Below is a small trained network, with its code and all its weights. Each question gives an input and a class and asks what happens when units are switched off, that is, made to give their printed mean instead of their output.

import numpy as np


def w(rows, s, z=0):
    codes = np.array(rows[::2]) - 128.0
    scale = np.full(codes.shape[1], s)
    scale[-1] = z or s
    return codes * scale


def f(y):
    return y / 2 * (1 + np.tanh(0.7978845608 * (y + 0.044715 * y**3)))


def log_softmax(a):
    a = a - a.max(-1, keepdims=True)
    return a - np.log(np.exp(a).sum(-1, keepdims=True))


def net(x, mask):
    res = np.array(x, float).reshape(1, 6) / 4 @ E
    y = f(res @ A[0][:, :-1].T + A[0][:, -1])
    res = res + np.where(mask, y, B[0][:, -1]) @ B[0][:, :-1]
    return log_softmax(res[-1] @ U[:, :-1].T + U[:, -1])


A, B = {}, {}
E = w([
[237,188,43,188,183,192,213,221,60,178],'x0',
[185,82,36,229,51,90,64,104,104,1],'x1',
[127,121,127,128,132,122,130,130,131,128],'x2',
[87,41,213,215,213,241,103,232,191,51],'x3',
[83,175,58,194,154,17,46,223,210,204],'x4',
[159,6,84,158,227,143,55,30,94,243],'x5',
],0.0051)
A[0] = w([
[191,109,69,225,82,50,114,129,102,36,64],'N1',
[87,129,231,53,219,152,200,178,149,225,106],'N2',
[107,173,70,202,110,35,55,196,202,135,86],'N3',
[177,134,90,206,87,115,84,133,126,45,127],'N4',
[55,85,165,80,73,89,49,105,172,75,7],'N5',
[143,241,140,85,46,94,191,193,170,57,17],'N6',
[80,100,211,217,188,201,101,239,177,65,39],'N7',
[129,228,163,125,47,151,168,209,200,64,97],'N8',
[106,45,196,202,187,202,99,221,182,80,48],'N9',
[103,149,133,112,168,69,111,202,209,188,90],'N10',
[98,192,73,153,116,51,66,194,208,175,60],'N11',
[203,152,76,158,163,167,178,180,68,149,59],'N12',
[60,58,167,78,125,92,41,59,142,148,120],'N13',
[123,223,151,127,41,135,214,207,202,46,8],'N14',
[191,149,98,187,185,190,180,212,120,128,102],'N15',
[180,74,209,55,45,194,218,47,29,39,204],'N16',
[96,229,196,28,171,155,196,138,141,250,95],'N17',
[185,55,78,148,218,147,131,141,40,225,171],'N18',
[179,79,109,199,57,161,131,80,61,24,129],'N19',
[71,109,197,96,76,96,65,90,184,85,34],'N20',
[173,217,38,33,39,2,177,78,85,205,205],'N21',
[197,176,83,162,149,156,199,194,73,149,41],'N22',
[110,144,59,220,141,34,26,165,185,157,83],'N23',
[204,173,43,184,118,167,190,172,107,127,93],'N24',
],0.0052,0.0022)
B[0] = w([
[74,24,88,37,46,150,97,166,150,15,181],'N1',
[121,19,24,31,61,164,50,202,134,16,189],'N2',
[101,177,151,25,208,228,198,151,115,112,187],'N3',
[121,54,79,82,101,124,92,164,110,71,171],'N4',
[27,132,210,149,39,97,211,121,224,114,162],'N5',
[224,11,102,222,198,123,75,31,205,195,180],'N6',
[179,191,219,103,104,13,35,41,8,63,198],'N7',
[205,21,88,178,203,121,120,64,174,149,185],'N8',
[196,230,198,132,132,30,40,38,7,47,193],'N9',
[108,107,129,61,156,180,150,134,112,62,156],'N10',
[106,193,198,45,227,214,198,103,98,152,175],'N11',
[30,126,226,195,81,91,232,70,212,148,175],'N12',
[79,68,165,232,119,91,193,71,225,187,173],'N13',
[217,2,74,204,218,134,104,44,234,233,184],'N14',
[42,148,221,149,72,56,196,100,134,95,183],'N15',
[123,213,164,46,246,212,206,141,106,183,233],'N16',
[68,8,44,31,40,124,86,191,74,32,197],'N17',
[150,19,146,189,140,83,156,54,203,153,201],'N18',
[109,110,80,21,170,243,158,217,135,64,185],'N19',
[30,156,219,158,72,95,226,95,200,122,161],'N20',
[183,173,194,127,111,30,80,48,14,33,255],'N21',
[13,164,213,174,40,86,219,89,226,118,177],'N22',
[135,137,113,31,223,229,172,135,120,125,191],'N23',
[39,81,190,121,37,85,207,125,169,63,183],'N24',
],0.0051,0.0081)
U = w([
[192,207,188,124,81,34,63,75,24,79,101],'0',
[10,154,208,181,24,90,218,137,236,138,46],'1',
[105,45,41,45,49,179,67,203,124,52,88],'2',
[227,47,84,207,207,141,90,56,194,209,176],'3',
[124,232,158,41,237,237,210,165,105,166,29],'4',
[138,131,139,114,135,106,126,138,100,116,247],'5',
[155,226,51,182,40,183,47,224,138,198,168],'6',
[170,244,33,225,1,208,23,238,198,250,1],'7',
],0.0059,0.0048)

Each question gives the input, the list of numbers given to net, and the class t.
The units are the neurons (one row each of A and B). Each row of codes is followed by its name. A weight is (code - 128) times the scale printed after its matrix; where a second scale follows, it is the last column's (A, B and U).
mask holds one flag per neuron, in row order. A switched-off neuron (its flag False) gives its mean, the last column of its row in B, instead of its output. The means were averaged over made-up inputs and are rounded, as every weight is.
A unit's drop is (log p(t) with every unit on - log p(t) with that unit switched off) / (log p(t) with every unit on - log p(t) with every unit switched off).
The circuit of an input: a set's keep is (log p(t) with only the set's units on - log p(t) with every unit switched off) / (log p(t) with every unit on - log p(t) with every unit switched off). Starting from the 12 units with the biggest drops (on a tie, the unit counted first), units are removed one at a time, each time the one whose removal leaves the highest keep (on an exact tie, the one counted first), for as long as the keep stays at least 0.8.
circuit, biggest first: the units of the circuit, biggest drop first
k most important neurons: the k neurons with the biggest drops, biggest first
drop when u is switched off: that unit's drop, to one decimal
input [1,-2,0,-2,-7,3], class 4: most important neuron => (N16)
input [7,-4,6,3,0,-7], class 1: 2 most important neurons => (N22 N15)
input [2,5,-4,0,-6,3], class 4: circuit, biggest first => (N16 N19)
input [1,-3,1,-3,5,-2], class 4: circuit, biggest first => (N11 N3)
input [5,0,2,-5,-3,-7], class 3: circuit, biggest first => (N6 N14)
input [0,-6,4,6,-6,5], class 0: 3 most important neurons => (N9 N7 N19)
input [-2,5,7,-3,4,-7], class 3: circuit, biggest first => (N6 N14)
input [0,-6,7,-1,8,5], class 4: circuit, biggest first => (N11 N23)
input [5,2,-5,-7,3,7], class 0: 4 most important neurons => (N21 N14 N6 N8)
input [8,-8,0,-4,0,-6], class 1: 4 most important neurons => (N22 N12 N15 N24)
input [4,-7,-2,4,-4,0], class 2: 2 most important neurons => (N2 N17)
input [3,7,2,-2,7,3], class 2: 2 most important neurons => (N1 N16)
input [7,-7,-5,-4,2,-1], class 1: 2 most important neurons => (N22 N12)
input [-1,8,-6,2,-5,5], class 2: 2 most important neurons => (N19 N1)
input [7,-5,6,-3,6,2], class 1: circuit, biggest first => (N22 N12)
input [-5,-2,-2,8,-3,4], class 0: circuit, biggest first => (N9)
input [-8,-1,7,8,-2,6], class 0: 2 most important neurons => (N9 N7)
input [-1,-4,-1,5,2,5], class 0: circuit, biggest first => (N9 N7)
input [-2,-6,-3,-4,-6,3], class 2: 2 most important neurons => (N17 N2)
input [1,6,8,5,-8,-6], class 4: circuit, biggest first => (N16)
input [2,7,-6,-6,-4,-4], class 2: 2 most important neurons => (N19 N1)
input [6,8,-1,3,8,7], class 2: 3 most important neurons => (N1 N4 N16)
input [-2,6,1,4,-7,-6], class 4: drop when N12 is switched off => 0.0
input [-8,4,-8,6,-6,3], class 1: drop when N21 is switched off => 0.3
input [7,7,-6,-3,5,-3], class 1: drop when N1 is switched off => -0.1
